Below is a small trained network, with its code and all its weights. Each question gives an input and a target symbol and asks what happens when units are switched off, that is, made to give their printed mean instead of their output.

import numpy as np


def w(rows, s, z=0):
    codes = np.array(rows[::2]) - 128.0
    scale = np.full(codes.shape[1], s)
    scale[-1] = z or s
    return codes * scale


def f(y):
    return np.maximum(y, 0)


def softmax(a):
    e = np.exp(a - a.max(-1, keepdims=True))
    return e / e.sum(-1, keepdims=True)


def log_softmax(a):
    a = a - a.max(-1, keepdims=True)
    return a - np.log(np.exp(a).sum(-1, keepdims=True))


def net(x, mask):
    ids = ['ΔΞΣαεζημτω'.index(c) for c in x.split()]
    T = len(ids)
    res = E[ids] + P[:T]
    u = 0
    for l in range(3):
        q, k, v = (res @ M[l].T for M in (Q, K, V))
        z = softmax(np.where(np.tri(T) > 0, q @ k.T / 4**0.5, -1e9)) @ v
        res = res + np.where(mask[u], z, O[l][:, -1]) @ O[l][:, :-1]
        u += 1
        y = f(res @ A[l][:, :-1].T + A[l][:, -1])
        res = res + np.where(mask[u : u + 8], y, B[l][:, -1]) @ B[l][:, :-1]
        u += 8
    return log_softmax(res[-1] @ U[:, :-1].T + U[:, -1])


Q, K, V, O, A, B = {}, {}, {}, {}, {}, {}
E = w([
[209,93,129,140,203,72],'Δ',
[128,120,67,89,226,225],'Ξ',
[101,157,163,105,123,129],'Σ',
[123,168,191,103,98,96],'α',
[187,145,195,100,87,110],'ε',
[155,134,157,105,112,143],'ζ',
[99,133,111,168,151,5],'η',
[33,95,150,166,148,138],'μ',
[98,140,157,95,131,144],'τ',
[95,156,182,109,119,115],'ω',
],0.02)
P = w([
[139,155,194,131,153,181],'0',
[165,135,41,191,25,205],'1',
[130,126,207,102,179,152],'2',
[148,101,53,154,48,156],'3',
[110,109,214,76,203,118],'4',
[138,67,49,130,59,134],'5',
[100,86,213,59,221,100],'6',
[129,35,46,116,68,118],'7',
[86,72,216,42,246,81],'8',
[126,19,55,98,67,108],'9',
],0.011)
Q[0] = w([
[115,100,162,116,137,198],'L0H1',
[150,121,91,82,5,142],'L0H1',
[83,122,142,143,117,122],'L0H1',
[121,123,157,86,114,108],'L0H1',
],0.012)
K[0] = w([
[66,17,142,82,99,206],'L0H1',
[163,254,188,66,31,133],'L0H1',
[59,170,129,203,162,113],'L0H1',
[80,59,134,68,108,82],'L0H1',
],0.0077)
V[0] = w([
[120,218,149,89,105,131],'L0H1',
[1,144,129,194,115,126],'L0H1',
[125,107,97,106,112,141],'L0H1',
[84,116,109,39,52,88],'L0H1',
],0.007)
O[0] = w([
[202,254,63,100,143,119,113],'L0H1',
[227,76,188,187,183,154,24],'L0H1',
[125,135,143,161,135,93,55],'L0H1',
[141,180,95,237,141,200,10],'L0H1',
],0.0063,0.0013)
A[0] = w([
[140,126,124,147,147,135,2],'L0N1',
[152,121,161,233,122,81,25],'L0N2',
[136,172,120,218,200,247,13],'L0N3',
[32,152,173,88,109,71,93],'L0N4',
[167,172,1,138,173,95,60],'L0N5',
[171,176,196,101,75,155,92],'L0N6',
[131,119,92,70,95,64,34],'L0N7',
[141,120,130,146,212,118,69],'L0N8',
],0.0094,0.0061)
B[0] = w([
[111,135,89,141,104,191,128],'L0N1',
[137,201,96,36,176,93,151],'L0N2',
[96,178,66,11,85,49,151],'L0N3',
[218,175,91,254,187,186,253],'L0N4',
[186,44,155,210,149,206,161],'L0N5',
[119,63,97,200,249,108,227],'L0N6',
[77,110,200,120,102,72,168],'L0N7',
[162,103,68,127,77,121,188],'L0N8',
],0.0067,0.0047)
Q[1] = w([
[140,126,193,139,249,123],'L1H1',
[121,145,132,129,107,95],'L1H1',
[165,100,136,154,104,154],'L1H1',
[154,136,118,104,154,122],'L1H1',
],0.02)
K[1] = w([
[58,2,38,177,250,71],'L1H1',
[123,197,153,154,121,115],'L1H1',
[130,92,126,144,58,151],'L1H1',
[128,105,70,70,147,100],'L1H1',
],0.0092)
V[1] = w([
[255,20,117,81,96,59],'L1H1',
[46,68,114,87,128,137],'L1H1',
[241,151,189,25,95,231],'L1H1',
[155,172,45,143,150,33],'L1H1',
],0.0054)
O[1] = w([
[187,165,100,58,82,196,252],'L1H1',
[169,91,188,130,101,234,136],'L1H1',
[109,141,73,208,253,138,75],'L1H1',
[89,228,107,68,77,99,182],'L1H1',
],0.0064,0.0027)
A[1] = w([
[46,139,136,153,103,124,2],'L1N1',
[153,128,106,207,106,81,169],'L1N2',
[156,135,122,110,18,171,163],'L1N3',
[7,158,99,124,49,149,54],'L1N4',
[185,204,132,160,94,167,105],'L1N5',
[90,136,55,111,85,67,119],'L1N6',
[100,87,145,198,110,150,111],'L1N7',
[120,177,167,86,119,148,29],'L1N8',
],0.013,0.0065)
B[1] = w([
[216,159,131,152,197,207,137],'L1N1',
[219,144,62,149,153,125,254],'L1N2',
[110,154,92,188,178,91,218],'L1N3',
[255,113,62,210,169,136,170],'L1N4',
[150,41,153,97,109,162,192],'L1N5',
[54,105,215,81,67,162,239],'L1N6',
[182,145,138,70,48,113,195],'L1N7',
[132,207,80,108,37,59,154],'L1N8',
],0.0095,0.0047)
Q[2] = w([
[88,81,215,193,53,190],'L2H1',
[96,136,165,115,192,180],'L2H1',
[145,82,150,69,180,105],'L2H1',
[254,164,188,106,158,119],'L2H1',
],0.011)
K[2] = w([
[164,149,129,190,76,221],'L2H1',
[89,76,114,74,211,182],'L2H1',
[142,49,142,60,113,146],'L2H1',
[175,9,97,119,150,101],'L2H1',
],0.012)
V[2] = w([
[210,129,169,166,123,101],'L2H1',
[164,213,182,161,126,254],'L2H1',
[151,140,212,176,164,74],'L2H1',
[109,168,81,64,185,160],'L2H1',
],0.0071)
O[2] = w([
[101,184,116,155,46,229,253],'L2H1',
[38,151,142,113,97,38,67],'L2H1',
[103,172,166,158,21,205,152],'L2H1',
[132,3,120,77,174,107,155],'L2H1',
],0.0064,0.0037)
A[2] = w([
[172,137,100,134,52,147,119],'L2N1',
[228,149,134,193,163,83,73],'L2N2',
[39,113,230,119,137,126,140],'L2N3',
[84,70,224,51,106,118,123],'L2N4',
[81,143,112,135,139,143,217],'L2N5',
[99,25,99,144,119,159,130],'L2N6',
[12,231,168,209,176,123,2],'L2N7',
[104,94,76,243,173,114,101],'L2N8',
],0.011,0.0098)
B[2] = w([
[100,98,123,103,195,90,254],'L2N1',
[60,173,111,143,118,174,201],'L2N2',
[97,15,127,167,125,117,171],'L2N3',
[101,201,138,157,139,192,214],'L2N4',
[168,123,106,155,118,98,191],'L2N5',
[113,180,158,160,94,85,213],'L2N6',
[41,66,88,3,74,151,145],'L2N7',
[114,138,140,78,107,123,179],'L2N8',
],0.013,0.008)
U = w([
[133,149,35,204,139,140,201],'Δ',
[197,48,156,169,145,4,255],'Ξ',
[107,191,213,99,85,29,188],'Σ',
[105,124,184,157,102,126,116],'α',
[113,70,137,107,149,105,71],'ε',
[190,117,146,52,139,172,153],'ζ',
[87,134,133,87,116,131,49],'η',
[79,186,124,105,119,150,19],'μ',
[101,109,140,80,133,106,75],'τ',
[84,144,153,124,206,100,55],'ω',
],0.011,0.0074)

Each question gives the input, a string of symbols that net reads in full, and the target symbol t.
The units are the heads (4 rows each of Q, K, V and O) and the neurons (one row each of A and B). Each row of codes is followed by its name. A weight is (code - 128) times the scale printed after its matrix; where a second scale follows, it is the last column's (O, A, B and U).
mask holds one flag per unit, layer by layer, with each layer's heads first. A switched-off unit (its flag False) gives its mean, the last column of its rows in O or B, instead of its output. The means were averaged over made-up inputs and are rounded, as every weight is.
A unit's drop is (log p(t) with every unit on - log p(t) with that unit switched off) / (log p(t) with every unit on - log p(t) with every unit switched off).
The circuit of an input: a set's keep is (log p(t) with only the set's units on - log p(t) with every unit switched off) / (log p(t) with every unit on - log p(t) with every unit switched off). Starting from the 12 units with the biggest drops (on a tie, the unit counted first), units are removed one at a time, each time the one whose removal leaves the highest keep (on an exact tie, the one counted first), for as long as the keep stays at least 0.8.
circuit, biggest first: the units of the circuit, biggest drop first
top k neurons: the k neurons with the biggest drops, biggest first
top k neurons in layer l: the k neurons of layer l with the biggest drops, biggest first
input α η μ ζ Σ ω ω α, target Ξ: top 2 neurons	(L2N4, L2N2)
input μ η Δ τ ω ω ζ, target ζ: circuit, biggest first	(L0H1, L2N6, L1H1)
input α τ Δ Ξ α α α, target ω: top 2 neurons	(L0N4, L0N5)
input μ ε Ξ ε ε μ ζ α ε, target α: top neuron	(L2N4)
input Δ ζ ζ ω μ η η ω, target Δ: circuit, biggest first	(L2H1, L0N6, L1N4)
input τ ζ α Ξ μ, target α: circuit, biggest first	(L2N4, L1H1, L2N3)
input τ α η τ Δ ω η μ ζ, target α: circuit, biggest first	(L0H1, L2N4, L2N3, L1H1)
input Δ ω Δ ε τ η Ξ, target ω: circuit, biggest first	(L2N4, L2H1, L1N2)
input μ τ α η ε α η μ Σ, target α: circuit, biggest first	(L0H1, L2N4, L2N3, L1H1)
input τ ζ ω Ξ τ μ ω, target α: circuit, biggest first	(L2N4, L1H1, L2N3)
input Δ Ξ Ξ α ζ Δ ε Ξ Δ, target ζ: circuit, biggest first	(L1H1, L2H1)
input Δ α α Σ Δ ω α Ξ Σ η, target Δ: circuit, biggest first	(L1N2, L2N2)
input Σ ζ ε ε ε α ω, target η: circuit, biggest first	(L2N7, L1H1, L0N4, L2H1)
input Σ ε Σ ζ ω η τ τ η, target Σ: circuit, biggest first	(L1H1)
input ζ ζ τ, target ε: top 3 neurons	(L2N7, L2N3, L1N2)
input τ ε Δ Σ ω Σ, target Ξ: top 3 neurons	(L1N6, L2N4, L2N2)
input Δ τ Δ τ μ η τ μ, target Ξ: top 2 neurons	(L1N7, L2N1)
input Σ τ μ τ ε Δ μ τ τ η, target Δ: top 2 neurons	(L1N2, L2N2)
input ε Ξ η, target Σ: top 2 neurons	(L1N6, L0N4)
input Ξ ω α α, target Ξ: top 3 neurons	(L0N4, L1N6, L2N4)
input η τ μ Δ η η μ Ξ Δ Ξ, target Ξ: top neuron in layer 1	(L1N2)
input τ Δ ε Σ μ ζ Δ μ α μ, target Σ: top 3 neurons	(L1N2, L0N8, L2N6)
